Rows with their points:
0.48 -0.56 -0.07 0.18 0.30 0.17 -0.57 0.61 0.43 0.27 -0.05: &
-0.01 -0.19 -0.55 -0.93 0.01 0.52 0.33 -0.06 0.12 -0.43 0.11: $-&-&
-0.69 0.01 -0.02 0.54 -0.12 -0.41 -0.07 -0.09 0.27 -0.56 0.66: +-+-$
0.16 0.07 -0.03 -0.22 -0.27 0.18 -0.13 -0.03 0.67 0.28 -0.91: &-&-&
0.01 -0.34 -0.34 -0.60 0.40 0.53 -0.07 0.06 -0.34 0.00 0.86: $-!
-0.14 -0.03 0.22 1.09 -0.17 0.48 0.26 -0.20 0.01 -0.36 -0.16: +-*-$
-0.40 0.35 -0.29 0.46 -0.45 -0.87 0.34 0.21 -0.07 0.26 0.17: !-+-*
0.07 -0.21 -0.03 1.09 -0.34 0.40 0.29 -0.10 -0.17 -0.37 -0.21: +-*

Each walk starts at a row, and each symbol moves it to the next point.
Answer with the point's row; about right is enough.
0.06 0.22 0.40 -0.20 0.42 -0.81 -0.01 -0.33 0.54 -0.39 0.34 at *-+-$
§ 0.29 0.05 0.35 -0.26 0.15 -0.87 0.08 -0.19 0.53 -0.62 0.23
! 0.32 0.04 0.28 -0.28 0.13 -0.92 0.04 -0.42 0.29 -0.50 0.01
§ 0.18 0.01 0.23 -0.27 0.16 -0.94 0.12 -0.13 0.53 -0.63 0.27
& 0.00 -0.06 0.05 -0.61 0.08 -0.82 0.18 -0.28 0.64 -0.42 -0.21
§ 0.27 -0.05 0.27 -0.25 0.15 -0.93 0.18 -0.18 0.51 -0.64 0.27
§ 0.62 -0.10 0.24 -0.07 0.62 -0.24 0.58 0.01 0.16 -0.57 0.10
+ 0.22 0.02 0.20 -0.20 0.16 -0.92 0.08 -0.20 0.52 -0.60 0.26
* 0.25 0.22 0.45 -0.01 0.10 -0.97 0.17 -0.03 0.57 -0.34 -0.04
§ 0.37 -0.06 0.20 -0.30 0.19 -0.95 0.11 -0.23 0.53 -0.56 0.27
! 0.30 0.05 0.29 -0.38 0.02 -0.97 0.05 -0.42 0.35 -0.58 -0.03
§ 0.29 0.04 0.22 -0.24 0.17 -0.86 0.15 -0.24 0.56 -0.61 0.28
* 0.27 0.23 0.52 0.00 0.14 -0.93 0.22 0.00 0.65 -0.25 -0.01
§ 0.35 -0.05 0.16 -0.29 0.22 -0.97 0.10 -0.19 0.56 -0.51 0.32
& -0.08 -0.09 0.11 -0.61 0.07 -0.88 0.16 -0.29 0.68 -0.53 -0.11
§ 0.27 -0.01 0.30 -0.23 0.15 -0.92 0.10 -0.14 0.58 -0.55 0.29
+ 0.48 0.30 0.37 -0.44 0.13 -0.48 -0.24 -0.40 0.70 -0.33 0.32
§ 0.31 -0.01 0.21 -0.22 0.25 -0.89 0.17 -0.14 0.52 -0.51 0.27
$ 0.10 0.12 0.45 -0.25 0.43 -0.85 -0.02 -0.34 0.53 -0.47 0.33
§ 0.34 0.03 0.19 -0.27 0.26 -0.88 0.14 -0.22 0.59 -0.58 0.33
! 0.35 0.08 0.22 -0.35 0.01 -1.00 0.08 -0.38 0.35 -0.46 -0.04
§ 0.31 -0.05 0.24 -0.24 0.18 -0.91 0.14 -0.20 0.43 -0.50 0.33
* 0.28 0.13 0.46 0.01 0.00 -1.05 0.23 0.02 0.65 -0.28 -0.01
§ 0.27 -0.02 0.21 -0.17 0.19 -0.91 0.19 -0.28 0.55 -0.60 0.26
+ 0.44 0.30 0.32 -0.38 0.09 -0.51 -0.23 -0.40 0.65 -0.40 0.22
§ 0.24 0.07 0.25 -0.23 0.18 -0.90 0.11 -0.16 0.58 -0.61 0.20
$ 0.16 0.23 0.38 -0.24 0.39 -0.88 -0.02 -0.32 0.50 -0.50 0.34
§ 0.34 0.09 0.26 -0.19 0.20 -0.92 0.23 -0.15 0.49 -0.55 0.28
& -0.04 -0.02 0.06 -0.56 -0.04 -0.83 0.18 -0.30 0.52 -0.48 -0.13
§ 0.28 -0.02 0.20 -0.27 0.17 -0.90 0.15 -0.24 0.57 -0.59 0.34
$ 0.16 0.09 0.44 -0.21 0.39 -0.83 -0.06 -0.29 0.52 -0.42 0.35
-0.67 -0.02 0.42 0.69 -0.50 -0.06 0.07 0.47 -0.25 0.29 -0.13 at +-$-*
§ -0.89 -0.22 0.25 0.62 -0.36 0.12 -0.10 0.30 -0.38 -0.07 0.18
! -0.76 -0.17 0.36 0.48 -0.50 -0.36 -0.16 0.10 -0.67 -0.17 -0.12
§ -0.90 -0.21 0.11 0.62 -0.34 0.18 -0.05 0.43 -0.36 -0.13 0.22
§ -0.42 -0.30 -0.25 0.89 -0.37 0.34 0.27 0.31 -0.25 -0.33 0.37
& -0.32 0.23 -0.08 0.67 -0.49 0.71 0.61 0.12 0.05 -0.31 -0.23
+ -0.08 0.44 -0.02 0.52 -0.51 0.93 0.21 -0.04 0.22 -0.03 -0.30
§ -0.24 0.21 -0.02 0.72 -0.50 0.63 0.65 0.17 0.05 -0.40 -0.17
§ -0.43 -0.30 -0.16 0.83 -0.32 0.36 0.32 0.32 -0.19 -0.38 0.44
! -0.63 -0.22 -0.31 0.56 -0.19 0.75 0.07 -0.02 -0.40 -0.23 0.36
* -0.63 0.02 0.11 0.86 -0.28 0.58 0.20 0.21 -0.37 0.20 -0.04
§ -0.62 -0.23 -0.27 0.52 -0.28 0.81 0.09 0.07 -0.29 -0.18 0.43
! -0.47 -0.10 -0.22 0.38 -0.42 0.48 -0.04 -0.44 -0.59 -0.51 0.02
§ -0.65 -0.27 -0.28 0.56 -0.24 0.83 0.00 -0.01 -0.48 -0.14 0.30
& -0.84 -0.17 -0.49 -0.05 -0.39 0.62 0.18 -0.21 -0.15 -0.33 -0.24
§ -0.53 -0.31 -0.28 0.50 -0.14 0.79 0.07 0.08 -0.38 -0.16 0.33
& -0.82 -0.28 -0.46 -0.04 -0.39 0.63 0.10 -0.27 -0.11 -0.15 -0.20
§ -0.56 -0.22 -0.32 0.53 -0.22 0.85 -0.01 0.06 -0.31 -0.25 0.32
! -0.46 -0.15 -0.14 0.32 -0.44 0.42 -0.13 -0.43 -0.67 -0.52 -0.09
§ -0.62 -0.26 -0.33 0.49 -0.22 0.78 0.08 -0.01 -0.36 -0.25 0.24
$ -0.75 0.05 0.05 0.42 0.17 0.76 -0.16 -0.17 -0.33 -0.21 0.45
§ -0.59 -0.34 -0.35 0.56 -0.19 0.77 0.07 0.05 -0.46 -0.16 0.31
$ -0.72 -0.03 0.01 0.52 0.11 0.79 -0.14 -0.19 -0.30 -0.11 0.37
§ -0.66 -0.30 -0.33 0.44 -0.26 0.87 0.08 -0.06 -0.43 -0.19 0.34
$ -0.81 -0.01 -0.03 0.51 0.10 0.75 -0.18 -0.24 -0.32 -0.10 0.45
§ -0.61 -0.26 -0.33 0.59 -0.23 0.81 0.12 0.01 -0.34 -0.21 0.29
§ -0.46 -0.29 -0.26 0.82 -0.36 0.28 0.24 0.28 -0.13 -0.49 0.35
$ -0.87 -0.23 0.16 0.66 -0.40 0.12 -0.05 0.40 -0.36 -0.06 0.12
+ -0.73 0.15 0.36 0.61 -0.45 0.42 -0.46 0.29 -0.32 0.13 0.08
§ -0.88 -0.22 0.13 0.64 -0.28 0.13 -0.09 0.28 -0.44 -0.06 0.16
* -0.78 0.04 0.44 0.73 -0.37 -0.14 0.02 0.35 -0.31 0.24 -0.06
0.15 -0.01 0.44 -0.05 0.07 0.24 -0.97 0.19 0.27 0.61 -0.16 at &-$-+
§ -0.02 -0.35 0.42 0.12 0.21 -0.06 -0.86 0.60 0.11 0.43 -0.24
$ -0.30 -0.08 0.61 0.06 0.37 -0.06 -0.86 0.41 0.19 0.55 -0.14
§ -0.05 -0.31 0.39 0.14 0.18 -0.14 -0.82 0.55 0.11 0.55 -0.31
! 0.09 -0.28 0.48 -0.09 -0.01 -0.37 -0.94 0.21 -0.04 0.29 -0.48
§ -0.10 -0.32 0.51 0.10 0.24 -0.08 -0.86 0.63 0.08 0.41 -0.25
+ 0.09 -0.02 0.40 0.03 0.04 0.35 -0.99 0.21 0.11 0.62 -0.19
§ -0.11 -0.28 0.38 0.11 0.28 -0.09 -0.81 0.52 0.08 0.51 -0.22
§ 0.50 -0.67 0.02 0.19 0.19 0.11 -0.57 0.57 0.50 0.36 -0.09
* 0.85 -0.42 0.24 0.48 0.26 0.17 -0.46 0.12 0.20 0.17 -0.60
! 0.82 -0.33 0.20 0.22 0.11 -0.16 -0.50 -0.24 0.09 -0.09 -0.86
§ 0.77 -0.48 0.13 0.39 0.19 0.12 -0.48 0.14 0.31 0.19 -0.58
§ 0.47 -0.58 0.03 0.27 0.16 0.17 -0.65 0.62 0.48 0.28 -0.03
* 0.76 -0.52 0.18 0.44 0.31 0.06 -0.41 0.11 0.32 0.19 -0.52
+ 0.78 -0.16 0.17 0.20 0.01 0.50 -0.65 -0.14 0.37 0.30 -0.49
§ 0.81 -0.44 0.22 0.33 0.18 0.07 -0.45 0.08 0.24 0.24 -0.64
& 0.54 -0.44 -0.08 -0.10 0.18 0.07 -0.38 -0.07 0.45 0.14 -0.97
§ 0.79 -0.41 0.15 0.44 0.25 0.13 -0.46 0.10 0.32 0.20 -0.60
* 0.58 -0.19 0.46 0.55 0.01 -0.14 -0.25 0.20 0.36 0.47 -0.68
§ 0.92 -0.46 0.23 0.42 0.26 0.17 -0.40 0.13 0.35 0.22 -0.69
§ 0.57 -0.52 -0.04 0.21 0.24 0.20 -0.61 0.60 0.54 0.26 -0.07
$ -0.07 -0.31 0.37 0.11 0.16 -0.10 -0.87 0.62 0.10 0.50 -0.25
$ -0.29 0.00 0.55 0.10 0.37 -0.05 -0.85 0.47 0.15 0.54 -0.22
§ -0.05 -0.37 0.43 0.14 0.19 -0.09 -0.90 0.54 0.09 0.56 -0.24
& -0.27 -0.38 0.19 -0.41 0.05 -0.14 -0.73 0.22 0.28 0.51 -0.59
§ -0.09 -0.29 0.46 0.05 0.18 -0.03 -0.89 0.50 0.09 0.57 -0.21
& -0.40 -0.40 0.12 -0.36 0.06 -0.11 -0.68 0.29 0.29 0.46 -0.71
§ -0.06 -0.30 0.51 0.18 0.28 -0.03 -0.87 0.51 0.14 0.49 -0.24
§ 0.47 -0.59 -0.04 0.22 0.17 0.19 -0.62 0.63 0.51 0.28 -0.04
& 0.60 0.06 0.15 0.09 -0.06 0.47 -0.17 0.24 0.67 0.38 -0.66
! 0.75 0.07 0.31 -0.09 -0.20 0.10 -0.32 -0.16 0.32 0.28 -0.79
0.43 0.26 0.38 0.10 0.15 0.47 -0.35 0.07 0.72 0.54 -0.55 at &-&-$
§ 0.60 0.06 0.11 0.15 -0.07 0.49 -0.19 0.18 0.65 0.42 -0.61
* 0.49 0.22 0.30 0.38 -0.12 0.05 -0.04 0.29 0.55 0.62 -0.71
§ 0.68 0.09 0.08 0.16 -0.15 0.50 -0.24 0.32 0.62 0.36 -0.63
& 0.27 0.03 -0.07 -0.35 -0.26 0.25 -0.19 0.01 0.70 0.39 -0.95
§ 0.62 0.07 0.13 0.09 -0.04 0.53 -0.25 0.26 0.64 0.44 -0.66
* 0.42 0.23 0.41 0.40 -0.19 -0.01 -0.08 0.33 0.54 0.59 -0.69
§ 0.69 0.06 0.13 0.11 -0.14 0.48 -0.15 0.24 0.69 0.51 -0.64
& 0.31 0.00 -0.11 -0.37 -0.32 0.27 -0.09 -0.05 0.67 0.40 -0.91
§ 0.63 0.04 0.14 0.09 -0.06 0.47 -0.25 0.21 0.73 0.45 -0.63
* 0.38 0.18 0.39 0.40 -0.19 0.18 -0.08 0.22 0.54 0.58 -0.75
§ 0.64 0.03 0.11 0.13 -0.13 0.56 -0.15 0.19 0.64 0.33 -0.59
§ 0.55 -0.49 -0.11 0.30 0.24 0.10 -0.61 0.60 0.50 0.30 -0.10
* 0.84 -0.44 0.24 0.43 0.20 0.12 -0.40 0.06 0.26 0.13 -0.64
$ 0.57 -0.15 0.40 0.43 0.46 0.06 -0.53 -0.02 0.39 0.27 -0.49
§ 0.74 -0.48 0.19 0.40 0.25 0.07 -0.41 -0.02 0.27 0.22 -0.67
* 0.59 -0.13 0.47 0.51 0.10 -0.02 -0.26 0.14 0.35 0.44 -0.68
§ 0.85 -0.46 0.14 0.46 0.24 0.14 -0.38 0.08 0.25 0.17 -0.62
& 0.45 -0.36 -0.04 -0.02 0.07 -0.05 -0.25 -0.16 0.35 0.12 -0.98
§ 0.81 -0.39 0.23 0.42 0.23 0.14 -0.41 0.01 0.28 0.21 -0.67
* 0.53 -0.15 0.37 0.45 0.09 -0.09 -0.27 0.18 0.30 0.46 -0.70
§ 0.84 -0.44 0.16 0.39 0.30 0.17 -0.41 0.11 0.23 0.17 -0.64
$ 0.60 -0.18 0.46 0.38 0.45 0.07 -0.51 -0.06 0.48 0.23 -0.59
§ 0.87 -0.46 0.22 0.42 0.22 0.15 -0.34 0.11 0.27 0.22 -0.62
+ 0.86 -0.12 0.15 0.21 0.02 0.46 -0.61 -0.18 0.35 0.35 -0.50
§ 0.80 -0.38 0.22 0.46 0.25 0.13 -0.45 0.15 0.33 0.20 -0.55
$ 0.58 -0.17 0.37 0.40 0.47 0.11 -0.62 -0.03 0.34 0.25 -0.52
§ 0.79 -0.39 0.14 0.39 0.30 0.14 -0.40 0.06 0.37 0.19 -0.68
$ 0.64 -0.16 0.45 0.29 0.52 0.08 -0.57 -0.04 0.30 0.36 -0.52
§ 0.83 -0.54 0.13 0.36 0.17 0.07 -0.47 0.12 0.27 0.22 -0.56
+ 0.72 -0.13 0.19 0.26 0.09 0.38 -0.63 -0.12 0.37 0.45 -0.53
0.54 -0.12 0.21 -0.57 0.89 0.25 0.18 -0.42 -0.03 -0.27 0.03 at *-!
$ 0.19 0.05 0.40 -0.41 0.94 0.20 0.02 -0.54 0.04 -0.14 0.11
§ 0.49 -0.10 0.34 -0.45 0.83 0.24 0.15 -0.45 -0.04 -0.26 0.02
& 0.09 -0.13 -0.02 -0.82 0.57 0.18 0.33 -0.57 0.16 -0.28 -0.37
§ 0.60 -0.06 0.30 -0.65 0.84 0.25 0.21 -0.44 0.01 -0.24 0.13
! 0.47 -0.06 0.32 -0.66 0.42 -0.20 0.02 -0.65 -0.23 -0.36 -0.16

The points form a tree of depth 3 with up to 5 children each.
The points form a tree under root. A name lists the branches taken from the top; the branches are ! $ + & *. The symbol § goes to the parent.
